Here is a tiny trained network, its code and every weight. The questions are about switching its units off for an input and a class, where a switched-off unit gives its printed mean instead of its output.

import numpy as np


def w(rows, s, z=0):
    codes = np.array(rows[::2]) - 128.0
    scale = np.full(codes.shape[1], s)
    scale[-1] = z or s
    return codes * scale


def norm(h):
    return h / np.sqrt((h * h).mean(-1, keepdims=True) + 1e-5)


def f(y):
    return y / 2 * (1 + np.tanh(0.7978845608 * (y + 0.044715 * y**3)))


def log_softmax(a):
    a = a - a.max(-1, keepdims=True)
    return a - np.log(np.exp(a).sum(-1, keepdims=True))


def net(x, mask):
    res = np.array(x, float).reshape(1, 5) / 4 @ E
    u = 0
    for l in range(2):
        y = f(norm(res) @ A[l][:, :-1].T + A[l][:, -1])
        res = res + np.where(mask[u : u + 6], y, B[l][:, -1]) @ B[l][:, :-1]
        u += 6
    return log_softmax(norm(res)[-1] @ U[:, :-1].T + U[:, -1])


A, B = {}, {}
E = w([
[216,129,143,122],'x0',
[51,164,122,132],'x1',
[168,244,93,143],'x2',
[155,83,132,238],'x3',
[161,165,2,142],'x4',
],0.007)
A[0] = w([
[82,112,11,125,52],'L0N1',
[150,150,123,137,44],'L0N2',
[178,95,159,102,44],'L0N3',
[139,118,150,240,88],'L0N4',
[165,254,84,106,3],'L0N5',
[69,149,146,95,141],'L0N6',
],0.0095,0.0033)
B[0] = w([
[132,65,53,62,191],'L0N1',
[91,144,147,99,111],'L0N2',
[171,128,151,105,131],'L0N3',
[151,84,64,167,187],'L0N4',
[178,254,76,165,255],'L0N5',
[126,139,120,197,197],'L0N6',
],0.0096,0.0037)
A[1] = w([
[127,87,164,121,41],'L1N1',
[159,119,101,167,192],'L1N2',
[6,147,175,161,2],'L1N3',
[46,138,139,139,25],'L1N4',
[145,175,119,139,23],'L1N5',
[107,108,68,97,24],'L1N6',
],0.015,0.0042)
B[1] = w([
[243,215,94,83,156],'L1N1',
[18,133,179,179,252],'L1N2',
[2,139,187,113,252],'L1N3',
[39,142,189,33,174],'L1N4',
[111,165,94,119,170],'L1N5',
[106,61,61,112,155],'L1N6',
],0.0085,0.0041)
U = w([
[164,250,99,137,224],'0',
[24,132,217,76,78],'1',
[164,65,173,245,38],'2',
[87,110,92,167,252],'3',
[101,100,56,74,20],'4',
[205,106,228,64,100],'5',
],0.02,0.0035)

Each question gives the input, the list of numbers given to net, and the class t.
The units are the neurons (one row each of A and B). Each row of codes is followed by its name. A weight is (code - 128) times the scale printed after its matrix; where a second scale follows, it is the last column's (A, B and U).
mask holds one flag per neuron, layer by layer. A switched-off neuron (its flag False) gives its mean, the last column of its row in B, instead of its output. The means were averaged over made-up inputs and are rounded, as every weight is.
A unit's drop is (log p(t) with every unit on - log p(t) with that unit switched off) / (log p(t) with every unit on - log p(t) with every unit switched off).
The circuit of an input: a set's keep is (log p(t) with only the set's units on - log p(t) with every unit switched off) / (log p(t) with every unit on - log p(t) with every unit switched off). Starting from all 12 units, units are removed one at a time, each time the one whose removal leaves the highest keep (on an exact tie, the one counted first), for as long as the keep stays at least 0.8.
circuit, biggest first: the units of the circuit, biggest drop first
k most important neurons: the k neurons with the biggest drops, biggest first
top k neurons in layer l: the k neurons of layer l with the biggest drops, biggest first
drop when u is switched off: that unit's drop, to one decimal
input [-3,-1,-6,5,8], class 4: circuit, biggest first	(L0N1)
input [4,-1,-3,0,3], class 2: 2 most important neurons	(L1N4, L1N3)
input [-1,6,-7,0,3], class 4: 3 most important neurons	(L0N1, L1N6, L1N2)
input [0,1,1,4,3], class 2: circuit, biggest first	(L1N4, L0N5)
input [-6,3,3,0,8], class 4: top 2 neurons in layer 1	(L1N6, L1N1)
input [5,-6,0,2,6], class 2: 2 most important neurons	(L1N2, L0N5)
input [1,-4,0,3,-8], class 5: 2 most important neurons	(L1N1, L0N5)
input [0,-5,-3,2,-3], class 5: top 3 neurons in layer 0	(L0N5, L0N6, L0N3)
input [2,2,1,-6,-2], class 0: drop when L1N3 is switched off	0.1
input [0,-5,-6,-1,-7], class 5: drop when L1N1 is switched off	0.1
input [7,-3,-3,-3,4], class 5: drop when L0N5 is switched off	0.3
